Here is a tiny trained network, its code and every weight. The questions are about switching its units off for an input and a class, where a switched-off unit gives its printed mean instead of its output.

import numpy as np


def w(rows, s, z=0):
    codes = np.array(rows[::2]) - 128.0
    scale = np.full(codes.shape[1], s)
    scale[-1] = z or s
    return codes * scale


def f(y):
    return y / 2 * (1 + np.tanh(0.7978845608 * (y + 0.044715 * y**3)))


def log_softmax(a):
    a = a - a.max(-1, keepdims=True)
    return a - np.log(np.exp(a).sum(-1, keepdims=True))


def net(x, mask):
    res = np.array(x, float).reshape(1, 6) / 4 @ E
    y = f(res @ A[0][:, :-1].T + A[0][:, -1])
    res = res + np.where(mask, y, B[0][:, -1]) @ B[0][:, :-1]
    return log_softmax(res[-1] @ U[:, :-1].T + U[:, -1])


A, B = {}, {}
E = w([
[127,130,129],'x0',
[28,49,99],'x1',
[116,175,1],'x2',
[128,127,130],'x3',
[48,218,181],'x4',
[127,128,129],'x5',
],0.0067)
A[0] = w([
[74,162,145,64],'N1',
[145,174,72,102],'N2',
[131,143,134,16],'N3',
[32,201,136,73],'N4',
[152,81,108,54],'N5',
[163,77,109,29],'N6',
[84,179,161,73],'N7',
[78,80,122,89],'N8',
[195,108,117,11],'N9',
[163,74,106,73],'N10',
[113,145,65,111],'N11',
[58,178,176,129],'N12',
[75,82,120,83],'N13',
[157,73,112,85],'N14',
[157,37,106,60],'N15',
[76,60,103,77],'N16',
[166,123,222,163],'N17',
[161,140,131,161],'N18',
[184,192,142,157],'N19',
[107,164,148,52],'N20',
[156,74,126,88],'N21',
[206,174,122,94],'N22',
[174,154,139,183],'N23',
[86,172,149,58],'N24',
[166,80,106,57],'N25',
[120,133,126,254],'N26',
[123,123,137,48],'N27',
[97,111,124,32],'N28',
[1,80,110,78],'N29',
[10,88,102,90],'N30',
[89,30,214,137],'N31',
[118,130,181,114],'N32',
[17,95,74,69],'N33',
[142,203,156,11],'N34',
[144,97,185,46],'N35',
[143,104,103,129],'N36',
[63,76,111,110],'N37',
[175,158,90,124],'N38',
[180,98,112,59],'N39',
[33,178,162,144],'N40',
[64,168,147,127],'N41',
[137,93,171,88],'N42',
[107,162,62,156],'N43',
],0.013,0.004)
B[0] = w([
[235,171,123,153],'N1',
[64,92,120,179],'N2',
[131,130,152,104],'N3',
[197,119,97,219],'N4',
[220,158,144,148],'N5',
[180,171,124,151],'N6',
[216,159,117,168],'N7',
[149,159,223,170],'N8',
[162,148,175,150],'N9',
[225,145,108,169],'N10',
[74,32,93,177],'N11',
[171,149,51,212],'N12',
[116,237,229,170],'N13',
[166,166,95,167],'N14',
[168,119,93,202],'N15',
[136,156,176,194],'N16',
[52,4,76,238],'N17',
[81,178,163,161],'N18',
[30,175,221,220],'N19',
[217,183,142,131],'N20',
[167,111,93,162],'N21',
[81,165,223,201],'N22',
[41,138,205,191],'N23',
[231,123,121,151],'N24',
[198,165,141,160],'N25',
[118,81,83,193],'N26',
[109,162,99,107],'N27',
[189,237,239,118],'N28',
[114,225,188,248],'N29',
[100,177,205,241],'N30',
[81,55,83,253],'N31',
[126,82,73,156],'N32',
[117,128,157,236],'N33',
[154,145,154,161],'N34',
[87,32,81,153],'N35',
[145,122,108,151],'N36',
[96,176,254,198],'N37',
[74,107,170,177],'N38',
[207,212,179,155],'N39',
[214,59,52,232],'N40',
[172,173,70,186],'N41',
[84,118,78,152],'N42',
[54,2,100,206],'N43',
],0.0047,0.0054)
U = w([
[105,133,121,254],'0',
[104,185,242,41],'1',
[245,143,92,77],'2',
[36,81,64,41],'3',
[100,133,111,173],'4',
],0.012,0.0077)

Each question gives the input, the list of numbers given to net, and the class t.
The units are the neurons (one row each of A and B). Each row of codes is followed by its name. A weight is (code - 128) times the scale printed after its matrix; where a second scale follows, it is the last column's (A, B and U).
mask holds one flag per neuron, in row order. A switched-off neuron (its flag False) gives its mean, the last column of its row in B, instead of its output. The means were averaged over made-up inputs and are rounded, as every weight is.
A unit's drop is (log p(t) with every unit on - log p(t) with that unit switched off) / (log p(t) with every unit on - log p(t) with every unit switched off).
The circuit of an input: a set's keep is (log p(t) with only the set's units on - log p(t) with every unit switched off) / (log p(t) with every unit on - log p(t) with every unit switched off). Starting from the 12 units with the biggest drops (on a tie, the unit counted first), units are removed one at a time, each time the one whose removal leaves the highest keep (on an exact tie, the one counted first), for as long as the keep stays at least 0.8.
units of the circuit, in order: the units of the circuit, biggest drop first
most important unit: the unit with the biggest drop
k most important neurons: the k neurons with the biggest drops, biggest first
drop of u: that unit's drop, to one decimal
input [1,4,-8,2,3,-7], class 3: units of the circuit, in order -> [N31, N17]
input [4,-6,5,-6,7,3], class 2: 2 most important neurons -> [N4, N40]
input [3,6,-4,8,7,-2], class 2: units of the circuit, in order -> [N40, N12, N4, N1]
input [6,6,-5,-3,-3,-3], class 1: most important neuron -> [N37]
input [2,7,5,-7,-8,-1], class 2: units of the circuit, in order -> [N10, N5, N25]
input [5,-6,-8,3,-6,2], class 3: units of the circuit, in order -> [N17, N35]
input [4,6,-4,6,-6,2], class 1: units of the circuit, in order -> [N37, N13]
input [-7,0,-8,-7,-6,-4], class 3: units of the circuit, in order -> [N17, N31]
input [3,-7,-8,8,-5,5], class 3: units of the circuit, in order -> [N17, N35]
input [0,3,3,-1,-5,4], class 2: 2 most important neurons -> [N19, N17]
input [1,-5,8,-5,7,-1], class 3: 3 most important neurons -> [N43, N2, N11]
input [1,-1,7,-5,-5,1], class 3: 2 most important neurons -> [N43, N11]
input [2,4,-4,4,-8,-4], class 2: drop of N8 -> 0.0
input [-4,7,4,2,-5,-2], class 1: drop of N29 -> 0.1
input [2,6,-1,0,8,4], class 2: most important unit -> N40
input [4,-6,-8,4,3,0], class 3: drop of N17 -> 0.4
